Here is a tiny trained network, its code and every weight. The questions are about switching its units off for an input and a class, where a switched-off unit gives its printed mean instead of its output.

import numpy as np


def w(rows, s, z=0):
    codes = np.array(rows[::2]) - 128.0
    scale = np.full(codes.shape[1], s)
    scale[-1] = z or s
    return codes * scale


def f(y):
    return y / 2 * (1 + np.tanh(0.7978845608 * (y + 0.044715 * y**3)))


def log_softmax(a):
    a = a - a.max(-1, keepdims=True)
    return a - np.log(np.exp(a).sum(-1, keepdims=True))


def net(x, mask):
    res = np.array(x, float).reshape(1, 3) / 4 @ E
    y = f(res @ A[0][:, :-1].T + A[0][:, -1])
    res = res + np.where(mask, y, B[0][:, -1]) @ B[0][:, :-1]
    return log_softmax(res[-1] @ U[:, :-1].T + U[:, -1])


A, B = {}, {}
E = w([
[9,141,135,48,78,154,101],'x0',
[114,80,236,134,184,174,114],'x1',
[242,159,246,185,125,52,58],'x2',
],0.013)
A[0] = w([
[38,182,61,26,50,139,110,191],'neuron 1',
[139,102,200,142,247,136,100,199],'neuron 2',
[107,110,22,127,163,130,135,204],'neuron 3',
[27,119,97,61,48,236,117,199],'neuron 4',
[238,93,205,184,104,90,128,254],'neuron 5',
[152,172,142,152,47,54,111,169],'neuron 6',
[202,127,176,114,154,101,92,142],'neuron 7',
[29,144,162,68,79,247,195,162],'neuron 8',
[201,166,45,171,105,41,138,210],'neuron 9',
[183,131,177,121,192,208,100,156],'neuron 10',
[134,133,129,157,61,111,95,124],'neuron 11',
[128,130,124,158,176,176,123,158],'neuron 12',
],0.011,0.0059)
B[0] = w([
[104,125,124,97,183,56,183,246],'neuron 1',
[193,71,220,247,52,126,204,200],'neuron 2',
[101,215,76,183,180,164,176,202],'neuron 3',
[41,80,88,116,142,104,191,251],'neuron 4',
[182,149,164,158,112,62,90,247],'neuron 5',
[150,155,161,46,151,123,77,191],'neuron 6',
[174,97,152,130,69,77,133,193],'neuron 7',
[68,112,87,117,119,137,178,234],'neuron 8',
[184,201,84,105,111,134,94,212],'neuron 9',
[153,104,206,179,82,135,159,176],'neuron 10',
[137,136,158,92,153,83,98,151],'neuron 11',
[114,146,178,141,136,147,175,149],'neuron 12',
],0.012,0.022)
U = w([
[199,168,139,73,89,106,40,121],'0',
[25,68,53,88,148,101,179,161],'1',
[178,206,54,144,175,198,170,111],'2',
[99,96,168,138,78,222,223,111],'3',
[163,36,59,130,100,163,71,5],'4',
[197,88,219,186,102,114,145,243],'5',
[126,160,175,6,164,104,166,41],'6',
],0.011,0.0024)

Each question gives the input, the list of numbers given to net, and the class t.
The units are the neurons (one row each of A and B). Each row of codes is followed by its name. A weight is (code - 128) times the scale printed after its matrix; where a second scale follows, it is the last column's (A, B and U).
mask holds one flag per neuron, in row order. A switched-off neuron (its flag False) gives its mean, the last column of its row in B, instead of its output. The means were averaged over made-up inputs and are rounded, as every weight is.
A unit's drop is (log p(t) with every unit on - log p(t) with that unit switched off) / (log p(t) with every unit on - log p(t) with every unit switched off).
most important unit: the unit with the biggest drop
top k neurons: the k neurons with the biggest drops, biggest first
drop when u is switched off: that unit's drop, to one decimal
input [7,7,1], class 1: most important unit => neuron 4
input [7,6,2], class 3: top 2 neurons => neuron 2; neuron 10
input [-1,-3,-2], class 2: top 3 neurons => neuron 4; neuron 8; neuron 3
input [-7,4,-8], class 3: top 2 neurons => neuron 1; neuron 9
input [1,4,-1], class 3: top 2 neurons => neuron 5; neuron 1
input [-3,-5,0], class 2: top 3 neurons => neuron 7; neuron 5; neuron 3
input [2,-8,0], class 6: top 2 neurons => neuron 8; neuron 1
input [-1,-3,0], class 2: top 2 neurons => neuron 5; neuron 7
input [5,-8,3], class 6: drop when neuron 7 is switched off => 0.0
input [0,-5,-1], class 2: drop when neuron 4 is switched off => 0.3
input [0,-4,0], class 2: drop when neuron 4 is switched off => 0.3
